How the objects are linked:
Tiz: t>Tul, c>Sov, d>Pab
Pak: t>Vas, c>Tov, d>Lik
Poz: t>Vas, c>Lik, d>Zim
Rop: t>Kan, c>Duf, d>Mir
Vep: t>Soz, c>Tar, d>Sil
Sov: t>Res, c>Zep, d>Tiz
Vit: t>Bor, c>Von, d>Bor
Vuv: t>Von, c>Nid, d>Tov
Soz: t>Ran, c>Bir, d>Zam
Zun: t>Guk, c>Rop, d>Rek
Zim: t>Lek, c>Poz, d>Moz
Ran: t>Zom, c>Bag, d>Fip
Moz: t>Zim, c>Lek, d>Fuf
Rek: t>Fod, c>Zun, d>Teb
Duf: t>Lav, c>Geg, d>Zet
Sil: t>Zam, c>Vep, d>Kug
Zod: t>Vit, c>Bor, d>Met
Duz: t>Vuv, c>Von, d>Dib
Zet: t>Met, c>Tok, d>Lav
Dup: t>Ran, c>Zom, d>Zal
Sif: t>Tar, c>Nul, d>Tar
Fip: t>Sov, c>Mag, d>Zez
Tar: t>Bir, c>Kov, d>Vep
Zal: t>Fip, c>Dup, d>Voz
Sos: t>Kug, c>Ter, d>Pep
Voz: t>Zez, c>Res, d>Tiz
Zom: t>Bag, c>Pab, d>Dup
Zam: t>Voz, c>Soz, d>Ter
Lik: t>Fod, c>Tul, d>Fod
Kiz: t>Tud, c>Tud, d>Zun
Res: t>Zep, c>Moz, d>Fuf
Tul: t>Dib, c>Dib, d>Lik
Kef: t>Tiz, c>Fuf, d>Bag
Faz: t>Nop, c>Voz, d>Bev
Kug: t>Ter, c>Sil, d>Mir
Pep: t>Pep, c>Sos, d>Rop
Fod: t>Zun, c>Guk, d>Pak
Zep: t>Moz, c>Zim, d>Sov
Ret: t>Mok, c>Zod, d>Vuv
Bal: t>Dib, c>Tov, d>Mag
Von: t>Vas, c>Vuv, d>Kan
Dib: t>Tov, c>Duz, d>Tul
Tov: t>Duz, c>Vuv, d>Teb
Ter: t>Mok, c>Zam, d>Fip
Pab: t>Kef, c>Zal, d>Zom
Fet: t>Ret, c>Mok, d>Tud
Lek: t>Poz, c>Vas, d>Moz
Vas: t>Lik, c>Zez, d>Lek
Zez: t>Sif, c>Fip, d>Zam
Bor: t>Kov, c>Rop, d>Zod
Nop: t>Fuf, c>Bir, d>Nul
Mon: t>Tud, c>Zun, d>Guk
Nid: t>Poz, c>Teb, d>Zep
Mok: t>Zod, c>Vit, d>Fet
Mag: t>Tul, c>Bal, d>Zep
Met: t>Tok, c>Voz, d>Tud
Nul: t>Faz, c>Nop, d>Sif
Tok: t>Tud, c>Mir, d>Zet
Lav: t>Rek, c>Zet, d>Bev
Guk: t>Kiz, c>Mon, d>Fet
Kan: t>Duf, c>Ret, d>Teb
Mir: t>Sos, c>Sil, d>Tok
Tud: t>Kan, c>Fet, d>Kiz
Fuf: t>Sov, c>Bal, d>Kef
Kov: t>Rop, c>Zun, d>Vit
Geg: t>Bir, c>Met, d>Mok
Peb: t>Teb, c>Pak, d>Von
Bir: t>Sif, c>Bev, d>Soz
Bag: t>Res, c>Kef, d>Ran
Bev: t>Sov, c>Faz, d>Lav
Kem: t>Duf, c>Lav, d>Kov
Teb: t>Pak, c>Rek, d>Dib

The rows follow the links: the fewer symbols apart two objects are, the more alike their rows tend to be.

Some objects and rows for them; each showing differs a little:
Mir
6 -28 5 -12 7 34 5 22 -18 17 26 -13 12 -29 -5 -4 1 15 19 -3 9 19 3 -14 47 -25 9 4 -17 -34 -12 -21 -20 2 13 1 0 5 -10 8 -7 29 0 34 -29 -6
Kov
-2 -29 12 -23 -24 -3 23 16 26 8 2 36 -7 9 -9 -7 -11 -13 -3 -14 37 -14 -34 -33 -12 12 27 -22 22 -1 -16 -17 5 12 -1 8 9 4 7 26 -2 -2 37 38 25 8
Zep
4 9 7 35 -21 20 -26 -15 -15 -12 -5 -8 -22 12 2 6 -13 -6 -6 12 -53 -5 12 10 -21 11 -27 -9 -11 7 -5 41 19 -9 7 2 -34 -1 58 -5 6 12 -10 10 -8 14
Lav
-12 23 9 -20 -26 6 0 24 4 -29 0 27 1 -3 11 -22 14 -38 11 12 52 -2 -31 -24 33 -14 8 -21 -13 -8 -14 15 -9 18 6 -10 -1 17 -2 11 26 24 -5 2 -10 -19
Sos
25 -33 -2 21 14 26 14 18 -17 36 34 -12 22 -20 -5 12 -23 32 9 10 -7 28 -4 -6 33 -3 -2 10 -16 -26 -6 -16 -24 -13 2 2 15 10 -3 4 -5 26 3 36 6 -5
Fet
-19 23 -30 -32 22 -10 8 -7 31 32 -12 -18 4 -34 -22 4 16 0 1 -19 0 -16 1 18 40 -37 16 -13 26 1 3 -21 8 1 0 -14 2 -8 -15 1 -9 -10 42 -1 5 -12
Sov
12 21 -5 22 -20 6 -35 -14 -24 -30 4 0 -19 15 -4 4 -12 2 -12 4 -40 -12 12 4 -9 17 -17 -6 -10 14 -21 49 28 -13 6 -2 -24 4 42 9 9 -3 -19 13 -2 18
Zod
-26 -18 -11 -36 -11 6 20 -1 31 31 -5 23 -19 -26 -5 -11 -36 -10 -3 -16 12 -22 -18 -7 1 10 12 -4 42 -15 -12 -8 6 -5 -7 1 -8 4 5 26 8 -11 49 25 16 -4
Bev
-5 40 19 24 -16 2 11 32 -2 -24 -16 18 -6 22 25 -26 3 -14 -2 5 21 -21 -10 -9 20 0 -15 -12 -25 15 -18 42 13 4 12 -18 0 32 -14 4 22 20 -15 -14 14 -15
Tok
-9 12 -7 -33 -7 18 -3 8 -1 -4 8 -3 9 -37 -4 -11 19 -25 23 1 23 9 -9 -6 61 -37 16 -10 -10 -24 -12 -6 -14 16 11 -13 -19 5 -7 17 13 18 3 13 -29 -21
Vit
-20 -27 -2 -29 -12 1 18 2 30 23 -8 27 -18 -11 -2 -8 -37 -10 -2 -13 14 -22 -21 -11 -8 23 20 0 34 -11 -10 -10 2 -1 -4 7 -6 0 6 21 2 -15 52 23 19 0
Ret
-29 2 -22 -32 19 2 20 -8 29 29 -13 -4 -5 -42 -7 -12 -28 -5 5 -14 6 -18 -7 18 24 -6 13 11 41 -19 4 -11 0 -16 -9 -8 -8 2 -9 10 3 -13 58 0 11 -21
Vuv
-8 -7 6 2 36 4 25 -18 2 -1 -8 -15 4 -15 6 -9 -38 -16 15 13 2 5 10 22 -8 7 -7 36 22 -25 17 4 -25 -22 -17 5 4 -2 -13 -12 -6 -6 38 -40 1 -44
Guk
14 21 -18 -11 6 -26 -7 -6 26 7 -3 -15 21 -3 -34 17 49 13 -10 -19 5 -7 -14 5 20 -37 23 -32 18 16 4 -22 3 13 6 -12 21 -12 -7 -5 -24 -6 24 3 14 4
Tul
50 -5 35 13 5 -5 -18 -31 -37 -56 14 -20 3 35 -16 0 -14 -9 10 -3 -7 -1 16 15 -25 8 5 8 10 -6 -6 17 -3 -13 -5 12 0 -8 21 -6 -32 -12 4 -5 -9 5
Sif
-8 7 23 40 0 0 32 37 7 9 -30 -4 -6 45 31 -25 2 9 -6 -20 1 -30 18 -7 -18 5 -14 -3 -21 27 6 9 15 4 3 -5 14 27 -40 -16 -6 5 -13 -15 23 2
Zun
25 0 -3 -11 -1 -22 -4 -3 20 -1 -3 1 23 15 -34 22 48 1 -7 -14 25 1 -32 -11 12 -30 30 -37 13 14 0 -26 1 21 4 -9 30 -15 -3 1 -24 -1 25 20 22 6
Geg
-39 24 -10 -40 -12 11 17 20 20 10 -18 14 -14 -21 14 -33 -7 -29 17 -15 28 -30 -7 -9 39 -18 11 -7 6 -17 -10 -4 3 8 10 -15 -21 15 -23 23 22 4 21 1 -8 -20

Each walk starts at a row. The symbols on each line, taken left to right, move it on to the next object.
Each answer is a row, close to the row of the object it stands for.
new walk
-4 -38 32 4 -13 16 16 14 -20 3 -2 -4 -2 29 10 -24 16 3 11 -28 9 -14 32 -19 -25 -13 10 6 -19 0 -8 -35 -2 19 11 18 -13 4 -28 -2 -29 3 -23 19 -37 23
c c t t d c	24 -1 11 -4 -2 -28 -1 1 17 -25 -2 3 23 23 -21 12 49 -15 -1 0 44 13 -36 -15 -1 -23 21 -30 9 8 9 -19 -12 22 -3 1 36 -12 -1 -6 -20 12 14 -3 15 -10
t d c t t c	-10 -11 10 33 12 16 7 -24 -3 -2 -19 -21 -3 8 15 8 -20 -22 14 32 -26 19 10 13 -28 5 -26 12 -4 -17 29 17 -14 -9 -9 12 -16 -7 44 -30 2 20 8 -20 -4 -26
new walk
-16 -29 4 -28 -16 3 15 9 32 20 1 27 -11 -3 -7 -7 -33 -5 -3 -11 19 -17 -25 -17 -9 21 25 -9 36 -12 -12 -7 8 1 -9 2 -1 2 10 25 3 -7 47 36 27 8
t c c c t c	-18 17 -3 -33 -20 10 1 15 5 -20 0 15 2 -24 9 -23 18 -33 21 6 39 3 -21 -11 50 -20 13 -13 -10 -20 -14 5 -8 18 8 -12 -18 11 2 17 28 22 -1 0 -25 -23
c c c	6 -43 23 -5 0 30 9 17 -27 10 14 -19 7 3 0 -13 10 6 18 -23 -2 6 27 -15 -2 -20 7 13 -23 -18 -13 -32 -14 13 9 17 -16 1 -21 0 -22 13 -19 30 -41 17
new walk
-5 42 6 34 0 -6 19 30 1 1 -19 -1 -6 23 29 -23 -5 4 -7 8 2 -27 -3 3 12 5 -23 -5 -22 24 0 37 13 -7 8 -18 13 34 -23 -6 16 10 -16 -23 31 -10
t c c c t c	-13 11 28 23 -9 5 32 39 -1 0 -25 4 -7 39 28 -33 9 3 -4 -21 13 -35 24 -13 -12 -3 -9 0 -23 22 -8 2 12 8 4 -5 0 27 -43 -9 1 7 -21 -14 8 3
d t d c	34 0 22 9 -4 0 -31 -27 -39 -47 12 -15 -8 20 -16 -6 -24 0 2 -10 -29 -10 26 16 -18 11 -8 8 7 3 -22 29 12 -15 4 6 -16 -5 28 6 -17 -7 3 13 -21 9
new walk
-29 24 -20 -42 -7 9 1 10 21 -1 -7 7 -4 -41 1 -20 10 -23 17 -10 19 -12 -11 1 54 -27 12 -6 8 -16 -12 -1 0 14 2 -16 -27 8 -8 22 16 5 15 3 -21 -21
d c d t	-14 2 -11 -33 15 0 20 5 36 16 -4 2 11 -28 -4 -9 -4 -16 16 5 32 0 -25 6 40 -14 20 3 29 -25 8 -15 -18 -1 -12 -8 13 4 -14 4 7 5 46 -2 11 -34
t c c t t	-5 33 -27 -28 11 -10 -4 -3 22 14 -14 -18 12 -33 -24 6 42 2 -3 -21 4 -7 -3 13 44 -47 19 -24 18 8 2 -19 1 6 2 -19 9 -4 -15 0 -11 -1 28 -1 -1 -7
new walk
20 -8 23 10 36 -7 12 -26 -16 -29 1 -28 9 8 0 -10 -30 -17 17 12 6 3 11 24 -9 5 -6 36 22 -22 10 7 -27 -21 -19 7 7 -3 -5 -15 -22 -8 25 -37 -5 -30
d c d d c d	40 -5 26 10 21 -3 -7 -29 -31 -55 12 -23 9 18 -11 -11 -27 -15 15 -1 -1 -4 21 19 -16 5 -3 24 22 -18 -5 12 -13 -21 -15 8 3 -5 9 -1 -31 -12 20 -16 -13 -17
d t t d	21 -9 28 9 22 -13 14 -15 3 -28 2 -10 30 18 -10 4 5 -28 13 16 33 22 -11 1 -18 -8 6 14 14 -9 20 -13 -35 0 -17 6 35 -12 2 -26 -17 6 21 -34 8 -36
new walk
9 -31 8 -13 -11 10 17 24 16 20 18 24 13 -9 -14 8 -16 7 1 1 32 8 -39 -27 21 3 18 -15 13 -21 -15 -17 -16 2 1 -4 27 1 6 21 0 22 35 45 26 -8
t c c d c c	4 21 -9 23 -16 5 -33 -19 -18 -14 -2 -1 -19 8 0 9 -11 8 -14 12 -47 -4 11 11 -15 14 -25 -9 -11 14 -12 43 20 -9 7 1 -28 -2 43 5 18 -8 -25 8 -2 28
t t d	16 21 -6 27 -15 -4 -29 -14 -22 -20 -2 -2 -17 18 0 2 -21 14 -18 2 -42 -17 13 16 -13 24 -21 -6 -7 22 -20 49 26 -19 2 -5 -16 7 33 2 7 -12 -15 6 10 15
new walk
1 29 9 42 0 -4 23 26 0 7 -24 -5 -2 31 24 -17 -4 14 -12 -4 -7 -26 10 3 3 7 -28 -3 -20 29 -2 32 18 -13 7 -19 18 30 -24 -12 10 8 -6 -19 30 -9
t c t t t	19 -6 18 3 41 -2 15 -20 -18 -28 3 -22 5 2 0 -11 -37 -18 13 3 7 2 18 21 -9 10 -5 42 23 -29 14 5 -23 -24 -17 8 10 0 -7 -8 -21 -10 28 -33 -8 -37
c c d d t d	24 -22 30 23 3 -7 -3 -21 -6 -25 -4 -17 18 41 -11 26 27 -15 5 11 2 25 -6 0 -44 -12 6 -9 -3 7 25 -13 -14 10 -5 16 20 -23 30 -27 -22 18 -5 -10 -4 -3
new walk
-6 -27 10 -2 6 20 6 11 -28 6 6 -18 -3 0 15 -18 9 15 17 -21 -14 -3 49 -3 -8 -10 -4 22 -27 -7 -2 -31 -3 10 3 10 -22 0 -33 -2 -18 -6 -35 7 -50 24
c d c	-11 -22 15 0 -7 3 10 21 -19 1 -6 -1 -4 24 19 -23 14 6 1 -28 1 -19 40 -9 -28 -3 -4 14 -26 10 0 -25 8 14 0 14 -15 2 -46 -9 -13 -13 -44 -4 -35 30
c t c d t	-6 -20 38 9 -16 6 31 32 -4 8 -13 2 -5 44 19 -28 6 5 4 -30 16 -28 20 -19 -35 -1 -1 -8 -14 21 -6 -20 12 16 8 8 2 19 -36 -2 -16 3 -12 13 -2 18
new walk
-9 0 20 -30 -34 5 6 21 15 -20 2 39 -3 6 10 -19 3 -31 6 3 53 -6 -41 -31 15 3 23 -21 3 -11 -17 8 -4 19 6 -4 -1 8 12 27 22 16 7 21 2 -8
c c d c t c	-16 40 -16 2 -9 -6 -27 -4 -24 -15 -2 0 -12 -6 14 -8 -7 12 -10 -1 -30 -11 29 17 0 20 -24 6 -24 19 -10 30 24 -6 13 -8 -27 11 -10 8 25 -24 -50 -26 -20 19
c c t c	-24 -13 8 35 -11 19 5 -7 9 15 -20 -13 -8 10 21 17 1 -14 6 25 -35 21 -1 -2 -31 1 -27 0 -22 -2 28 3 -9 7 4 13 -18 -10 43 -30 12 29 -12 -6 -6 -3
